Below are the code and all the weights of a small trained network. Each question names an input and a target symbol and asks about switching units off, where a switched-off unit gives its printed mean instead of its output.

import numpy as np


def w(rows, s, z=0):
    codes = np.array(rows[::2]) - 128.0
    scale = np.full(codes.shape[1], s)
    scale[-1] = z or s
    return codes * scale


def f(y):
    return y / 2 * (1 + np.tanh(0.7978845608 * (y + 0.044715 * y**3)))


def softmax(a):
    e = np.exp(a - a.max(-1, keepdims=True))
    return e / e.sum(-1, keepdims=True)


def log_softmax(a):
    a = a - a.max(-1, keepdims=True)
    return a - np.log(np.exp(a).sum(-1, keepdims=True))


def net(x, mask):
    ids = ['αγδεζηθξπστφψω'.index(c) for c in x.split()]
    T = len(ids)
    res = E[ids] + P[:T]
    u = 0
    for l in range(2):
        q, k, v = (res @ M[l].T for M in (Q, K, V))
        z = softmax(np.where(np.tri(T) > 0, q @ k.T / 2**0.5, -1e9)) @ v
        res = res + np.where(mask[u], z, O[l][:, -1]) @ O[l][:, :-1]
        u += 1
        y = f(res @ A[l][:, :-1].T + A[l][:, -1])
        res = res + np.where(mask[u : u + 4], y, B[l][:, -1]) @ B[l][:, :-1]
        u += 4
    return log_softmax(res[-1] @ U[:, :-1].T + U[:, -1])


Q, K, V, O, A, B = {}, {}, {}, {}, {}, {}
E = w([
[132,104,119],'α',
[253,197,122],'γ',
[128,124,53],'δ',
[41,40,202],'ε',
[116,169,136],'ζ',
[119,132,137],'η',
[215,47,166],'θ',
[142,96,182],'ξ',
[115,113,132],'π',
[139,96,118],'σ',
[123,200,122],'τ',
[41,150,112],'φ',
[122,145,230],'ψ',
[115,122,146],'ω',
],0.021)
P = w([
[38,73,139],'0',
[129,1,106],'1',
[135,7,104],'2',
[134,4,105],'3',
[142,11,110],'4',
[125,3,113],'5',
],0.0058)
Q[0] = w([
[1,138,189],'0.h1',
[186,202,145],'0.h1',
],0.014)
K[0] = w([
[23,194,173],'0.h1',
[174,95,253],'0.h1',
],0.014)
V[0] = w([
[193,43,138],'0.h1',
[64,62,254],'0.h1',
],0.0065)
O[0] = w([
[233,58,81,54],'0.h1',
[176,1,209,252],'0.h1',
],0.0056,0.0033)
A[0] = w([
[224,130,43,142],'0.n1',
[74,162,20,130],'0.n2',
[42,161,28,250],'0.n3',
[1,106,138,166],'0.n4',
],0.0088,0.0019)
B[0] = w([
[159,133,254,162],'0.n1',
[254,185,126,175],'0.n2',
[147,205,90,215],'0.n3',
[104,187,126,254],'0.n4',
],0.0089,0.0093)
Q[1] = w([
[254,176,87],'1.h1',
[189,34,108],'1.h1',
],0.0087)
K[1] = w([
[255,114,99],'1.h1',
[161,99,210],'1.h1',
],0.0094)
V[1] = w([
[156,39,2],'1.h1',
[8,27,14],'1.h1',
],0.0073)
O[1] = w([
[73,92,4,2],'1.h1',
[25,125,106,38],'1.h1',
],0.011,0.0081)
A[1] = w([
[191,116,167,155],'1.n1',
[187,74,43,144],'1.n2',
[147,38,67,250],'1.n3',
[255,223,177,2],'1.n4',
],0.0062,0.0069)
B[1] = w([
[128,120,194,204],'1.n1',
[97,18,81,151],'1.n2',
[136,111,2,156],'1.n3',
[46,90,18,254],'1.n4',
],0.0072,0.014)
U = w([
[76,112,114,142],'α',
[87,101,103,169],'γ',
[66,97,157,124],'δ',
[152,141,146,53],'ε',
[108,122,133,214],'ζ',
[174,149,87,199],'η',
[233,171,168,3],'θ',
[144,249,134,180],'ξ',
[143,129,133,56],'π',
[143,135,133,199],'σ',
[170,134,210,159],'τ',
[147,132,133,102],'φ',
[160,87,135,26],'ψ',
[128,134,127,30],'ω',
],0.013,0.0053)

Each question gives the input, a string of symbols that net reads in full, and the target symbol t.
The units are the heads (2 rows each of Q, K, V and O) and the neurons (one row each of A and B). Each row of codes is followed by its name. A weight is (code - 128) times the scale printed after its matrix; where a second scale follows, it is the last column's (O, A, B and U).
mask holds one flag per unit, layer by layer, with each layer's heads first. A switched-off unit (its flag False) gives its mean, the last column of its rows in O or B, instead of its output. The means were averaged over made-up inputs and are rounded, as every weight is.
A unit's drop is (log p(t) with every unit on - log p(t) with that unit switched off) / (log p(t) with every unit on - log p(t) with every unit switched off).
The circuit of an input: a set's keep is (log p(t) with only the set's units on - log p(t) with every unit switched off) / (log p(t) with every unit on - log p(t) with every unit switched off). Starting from all 10 units, units are removed one at a time, each time the one whose removal leaves the highest keep (on an exact tie, the one counted first), for as long as the keep stays at least 0.8.
circuit, biggest first: the units of the circuit, biggest drop first
unit that matters most: the unit with the biggest drop
top k neurons: the k neurons with the biggest drops, biggest first
top k neurons in layer l: the k neurons of layer l with the biggest drops, biggest first
drop of u: that unit's drop, to one decimal
input φ π α η, target τ: circuit, biggest first : [1.n4; 0.n2; 0.n3]
input σ φ ω γ σ, target θ: circuit, biggest first : [1.h1]
input π φ π φ σ, target γ: circuit, biggest first : [1.h1; 0.n4; 0.n1]
input ψ η η ξ θ, target ψ: circuit, biggest first : [1.h1; 0.h1; 1.n2]
input τ γ ζ θ γ δ, target η: circuit, biggest first : [0.h1; 1.h1]
input π φ δ τ, target η: circuit, biggest first : [1.h1; 0.h1; 0.n2]
input δ ψ ψ τ, target τ: top 2 neurons : [0.n3; 0.n2]
input ψ ψ ε σ δ, target η: circuit, biggest first : [1.h1; 0.h1; 0.n2]
input φ ψ ψ σ, target τ: top 3 neurons : [0.n2; 0.n3; 1.n1]
input φ ψ τ, target τ: circuit, biggest first : [0.h1; 0.n2; 0.n3; 1.h1]
input φ φ π, target τ: circuit, biggest first : [0.h1; 1.n4; 1.h1; 0.n3]
input φ σ φ η, target τ: top 2 neurons in layer 1 : [1.n4; 1.n3]
input τ φ ψ δ δ α, target η: top 3 neurons : [0.n2; 1.n3; 0.n4]
input ω φ θ φ φ σ, target ψ: top 2 neurons : [0.n1; 0.n4]
input φ φ ψ ζ, target τ: top 2 neurons in layer 0 : [0.n3; 0.n4]
input σ δ δ σ, target η: top 2 neurons : [1.n3; 0.n2]
input φ φ δ ω, target τ: top 3 neurons : [1.n4; 0.n4; 0.n3]
input φ ψ π α, target τ: top 2 neurons : [0.n2; 0.n3]
input φ ψ φ π, target τ: unit that matters most : 1.n4
input δ φ φ τ, target η: top 3 neurons in layer 0 : [0.n2; 0.n4; 0.n3]
input φ φ ζ, target τ: top neuron in layer 1 : [1.n4]
input η σ σ φ σ, target γ: drop of 0.n4 : 0.3
input ζ δ α, target η: drop of 0.h1 : 1.3
input ψ α η φ α, target τ: drop of 1.n4 : 0.1
